Below are the code and all the weights of a small trained network. Each question names an input and a class and asks about switching units off, where a switched-off unit gives its printed mean instead of its output.

import numpy as np


def w(rows, s, z=0):
    codes = np.array(rows[::2]) - 128.0
    scale = np.full(codes.shape[1], s)
    scale[-1] = z or s
    return codes * scale


def f(y):
    return np.maximum(y, 0)


def log_softmax(a):
    a = a - a.max(-1, keepdims=True)
    return a - np.log(np.exp(a).sum(-1, keepdims=True))


def net(x, mask):
    res = np.array(x, float).reshape(1, 5) / 4 @ E
    y = f(res @ A[0][:, :-1].T + A[0][:, -1])
    res = res + np.where(mask, y, B[0][:, -1]) @ B[0][:, :-1]
    return log_softmax(res[-1] @ U[:, :-1].T + U[:, -1])


A, B = {}, {}
E = w([
[143,50,58,74,182,123,210,93,94,62],'x0',
[225,97,137,159,28,49,111,147,107,101],'x1',
[192,176,111,135,134,126,209,151,175,129],'x2',
[124,124,110,4,126,148,144,151,174,162],'x3',
[162,81,6,143,139,113,36,148,160,151],'x4',
],0.013)
A[0] = w([
[125,203,90,124,137,149,107,122,161,142,154],'N0',
[148,100,110,190,68,93,95,155,153,187,106],'N1',
[73,160,107,136,163,154,122,107,177,136,66],'N2',
[110,138,98,71,134,170,168,94,149,105,173],'N3',
[93,99,113,34,95,153,160,134,120,107,109],'N4',
[105,113,114,99,88,119,148,125,157,155,254],'N5',
[137,189,154,124,107,118,180,139,108,94,239],'N6',
[211,164,92,115,83,105,92,158,158,167,128],'N7',
[93,98,86,62,164,133,146,146,137,174,141],'N8',
[71,254,176,155,104,154,134,138,107,139,40],'N9',
[96,167,171,187,139,131,138,151,122,149,170],'N10',
],0.013,0.0025)
B[0] = w([
[65,96,135,152,90,213,137,207,179,176,189],'N0',
[143,55,210,121,93,138,23,185,163,109,230],'N1',
[89,119,92,200,148,199,61,181,114,136,198],'N2',
[99,155,32,90,192,110,183,156,122,108,209],'N3',
[108,96,201,29,254,41,168,72,84,114,212],'N4',
[115,141,200,55,164,158,72,151,127,145,177],'N5',
[147,123,135,133,56,18,186,107,130,191,211],'N6',
[223,144,127,101,164,147,109,208,224,82,241],'N7',
[120,93,91,84,234,234,128,89,110,130,219],'N8',
[60,225,241,190,78,128,98,82,134,139,252],'N9',
[102,174,143,187,83,156,128,93,140,81,212],'N10',
],0.0083,0.016)
U = w([
[135,168,175,48,111,76,176,99,133,203,1],'0',
[89,5,67,186,95,96,53,59,14,52,190],'1',
[173,122,60,180,127,78,254,106,131,37,127],'2',
[47,151,35,98,169,184,119,160,143,189,48],'3',
[65,216,182,169,99,129,101,101,142,146,208],'4',
[88,116,99,27,205,121,161,82,106,106,101],'5',
[165,105,121,92,124,120,72,178,207,110,146],'6',
],0.011,0.0038)

Each question gives the input, the list of numbers given to net, and the class t.
The units are the neurons (one row each of A and B). Each row of codes is followed by its name. A weight is (code - 128) times the scale printed after its matrix; where a second scale follows, it is the last column's (A, B and U).
mask holds one flag per neuron, in row order. A switched-off neuron (its flag False) gives its mean, the last column of its row in B, instead of its output. The means were averaged over made-up inputs and are rounded, as every weight is.
A unit's drop is (log p(t) with every unit on - log p(t) with that unit switched off) / (log p(t) with every unit on - log p(t) with every unit switched off).
The circuit of an input: a set's keep is (log p(t) with only the set's units on - log p(t) with every unit switched off) / (log p(t) with every unit on - log p(t) with every unit switched off). Starting from all 11 units, units are removed one at a time, each time the one whose removal leaves the highest keep (on an exact tie, the one counted first), for as long as the keep stays at least 0.8.
units of the circuit, in order: the units of the circuit, biggest drop first
k most important neurons: the k neurons with the biggest drops, biggest first
drop of u: that unit's drop, to one decimal
input [3,4,-8,7,6], class 5: units of the circuit, in order : [N4]
input [1,7,-1,0,-4], class 0: 2 most important neurons : [N6 N2]
input [5,5,-2,3,4], class 5: units of the circuit, in order : [N4 N0]
input [3,1,-6,-3,-5], class 1: units of the circuit, in order : [N9 N7]
input [4,2,3,1,-4], class 2: units of the circuit, in order : [N8 N1]
input [2,-5,-5,-2,-3], class 5: 4 most important neurons : [N0 N1 N3 N4]
input [-7,-2,-4,3,4], class 6: 2 most important neurons : [N1 N7]
input [1,0,6,-3,-1], class 2: units of the circuit, in order : [N9 N1]
input [2,-3,6,-8,1], class 2: 2 most important neurons : [N9 N1]
input [3,-7,4,8,5], class 5: 2 most important neurons : [N4 N8]
input [1,-1,8,8,8], class 3: 3 most important neurons : [N8 N0 N3]
input [2,1,-7,-1,-2], class 1: 4 most important neurons : [N7 N9 N3 N8]
input [-5,8,0,-7,0], class 6: 2 most important neurons : [N1 N7]
input [3,1,-1,-3,1], class 1: units of the circuit, in order : [N7]
input [-4,2,-6,-3,2], class 6: 2 most important neurons : [N1 N9]
input [-4,6,6,-6,-1], class 6: 2 most important neurons : [N7 N1]
input [-3,-6,-8,8,-5], class 5: drop of N4 : 3.0
input [3,8,-1,8,0], class 5: drop of N4 : 1.1
input [4,-6,-2,2,4], class 5: drop of N2 : -0.1
input [2,-4,3,0,-6], class 0: units of the circuit, in order : [N6]
